Here is a tiny trained network, its code and every weight. The questions are about switching its units off for an input and a target symbol, where a switched-off unit gives its printed mean instead of its output.

import numpy as np


def w(rows, s, z=0):
    codes = np.array(rows[::2]) - 128.0
    scale = np.full(codes.shape[1], s)
    scale[-1] = z or s
    return codes * scale


def norm(h):
    return h / np.sqrt((h * h).mean(-1, keepdims=True) + 1e-5)


def f(y):
    return y / 2 * (1 + np.tanh(0.7978845608 * (y + 0.044715 * y**3)))


def softmax(a):
    e = np.exp(a - a.max(-1, keepdims=True))
    return e / e.sum(-1, keepdims=True)


def log_softmax(a):
    a = a - a.max(-1, keepdims=True)
    return a - np.log(np.exp(a).sum(-1, keepdims=True))


def net(x, mask):
    ids = ['ΘΛΨεζηω'.index(c) for c in x.split()]
    T = len(ids)
    res = E[ids] + P[:T]
    r = norm(res)
    for j in range(2):
        rows = slice(2 * j, 2 * j + 2)
        q, k, v = (r @ M[0][rows].T for M in (Q, K, V))
        z = softmax(np.where(np.tri(T) > 0, q @ k.T / 2**0.5, -1e9)) @ v
        o = O[0][rows]
        res = res + np.where(mask[j], z, o[:, -1]) @ o[:, :-1]
    y = f(norm(res) @ A[0][:, :-1].T + A[0][:, -1])
    res = res + np.where(mask[2:6], y, B[0][:, -1]) @ B[0][:, :-1]
    return log_softmax(norm(res)[-1] @ U[:, :-1].T + U[:, -1])


Q, K, V, O, A, B = {}, {}, {}, {}, {}, {}
E = w([
[55,100,65,100,212,132,44],'Θ',
[193,243,136,175,143,132,87],'Λ',
[81,79,115,113,41,62,127],'Ψ',
[158,173,94,66,108,55,86],'ε',
[144,139,252,177,133,159,53],'ζ',
[147,231,125,177,71,174,164],'η',
[162,125,94,132,254,69,162],'ω',
],0.016)
P = w([
[2,174,215,92,72,186,161],'0',
[53,143,130,147,58,91,57],'1',
[64,123,143,210,69,35,136],'2',
[129,73,126,163,95,100,183],'3',
[152,105,163,142,168,89,177],'4',
[151,113,162,140,147,38,190],'5',
[116,101,134,185,86,90,175],'6',
[112,96,191,134,251,105,168],'7',
],0.0079)
Q[0] = w([
[132,169,123,10,131,131,134],'H1',
[175,223,136,141,87,172,217],'H1',
[1,133,159,170,116,155,133],'H2',
[92,171,145,220,149,117,145],'H2',
],0.0077)
K[0] = w([
[103,194,130,61,123,201,81],'H1',
[197,38,249,169,165,139,197],'H1',
[105,187,174,136,111,126,1],'H2',
[210,101,153,55,149,4,16],'H2',
],0.0046)
V[0] = w([
[173,120,201,181,188,136,29],'H1',
[150,74,197,108,198,29,146],'H1',
[146,92,243,254,153,122,56],'H2',
[171,128,102,82,150,57,156],'H2',
],0.0076)
O[0] = w([
[90,35,69,160,95,253,248,168],'H1',
[185,43,146,235,82,150,99,111],'H1',
[154,2,194,111,119,199,181,252],'H2',
[105,145,16,227,57,80,155,125],'H2',
],0.0081,0.0028)
A[0] = w([
[174,182,166,153,62,101,166,195],'N1',
[80,79,63,2,170,131,60,251],'N2',
[159,42,163,154,109,59,111,97],'N3',
[88,172,16,140,180,110,166,208],'N4',
],0.0094,0.0029)
B[0] = w([
[157,60,143,146,180,177,29,244],'N1',
[182,84,85,122,79,153,123,203],'N2',
[110,146,245,66,70,89,169,188],'N3',
[146,152,123,191,103,50,157,254],'N4',
],0.011,0.0056)
U = w([
[119,85,42,112,59,155,89,4],'Θ',
[142,55,104,112,122,215,166,134],'Λ',
[69,114,149,97,78,128,131,3],'Ψ',
[80,231,177,83,158,113,1,64],'ε',
[102,116,179,91,132,129,98,119],'ζ',
[190,105,69,184,102,166,55,219],'η',
[165,147,88,223,138,38,184,226],'ω',
],0.0079,0.0043)

Each question gives the input, a string of symbols that net reads in full, and the target symbol t.
The units are the heads (2 rows each of Q, K, V and O) and the neurons (one row each of A and B). Each row of codes is followed by its name. A weight is (code - 128) times the scale printed after its matrix; where a second scale follows, it is the last column's (O, A, B and U).
mask holds one flag per unit, heads first, then neurons. A switched-off unit (its flag False) gives its mean, the last column of its rows in O or B, instead of its output. The means were averaged over made-up inputs and are rounded, as every weight is.
A unit's drop is (log p(t) with every unit on - log p(t) with that unit switched off) / (log p(t) with every unit on - log p(t) with every unit switched off).
The circuit of an input: a set's keep is (log p(t) with only the set's units on - log p(t) with every unit switched off) / (log p(t) with every unit on - log p(t) with every unit switched off). Starting from all 6 units, units are removed one at a time, each time the one whose removal leaves the highest keep (on an exact tie, the one counted first), for as long as the keep stays at least 0.8.
circuit, biggest first: the units of the circuit, biggest drop first
most important unit: the unit with the biggest drop
heads that matter: for each layer, one digit per head in row order, 1 if its drop is at least 0.15 and else 0, layers parted by /
drop when u is switched off: that unit's drop, to one decimal
input η Θ η Ψ η η, target ε: circuit, biggest first	H1, N1
input η ω Ψ Λ η, target η: most important unit	N1
input η η η ε Ψ ζ, target ε: heads that matter	10
input ζ η Θ, target Λ: circuit, biggest first	H2, N2
input ω ω ζ η ζ η Θ, target Λ: heads that matter	01
input ζ η Ψ, target ζ: heads that matter	01
input ω η ζ η Θ η η η, target Λ: circuit, biggest first	H2, N4
input Θ η η Λ ω Λ, target η: heads that matter	00
input Λ ω η ζ ζ, target Λ: heads that matter	11
input ε Ψ ζ η η Ψ, target ζ: heads that matter	00
input Θ η η η, target ε: heads that matter	10
input Ψ η Λ ζ Λ, target Λ: circuit, biggest first	H1, H2
input η ω ω η ω ω ω η, target η: heads that matter	10
input η η Θ ω ε Θ, target ω: heads that matter	01
input ω Ψ η η ζ η Θ η, target Λ: drop when H1 is switched off	0.2
input Θ ζ ζ, target Λ: drop when H2 is switched off	0.2
input Ψ ε Θ η Ψ η Θ, target ω: drop when H2 is switched off	0.8
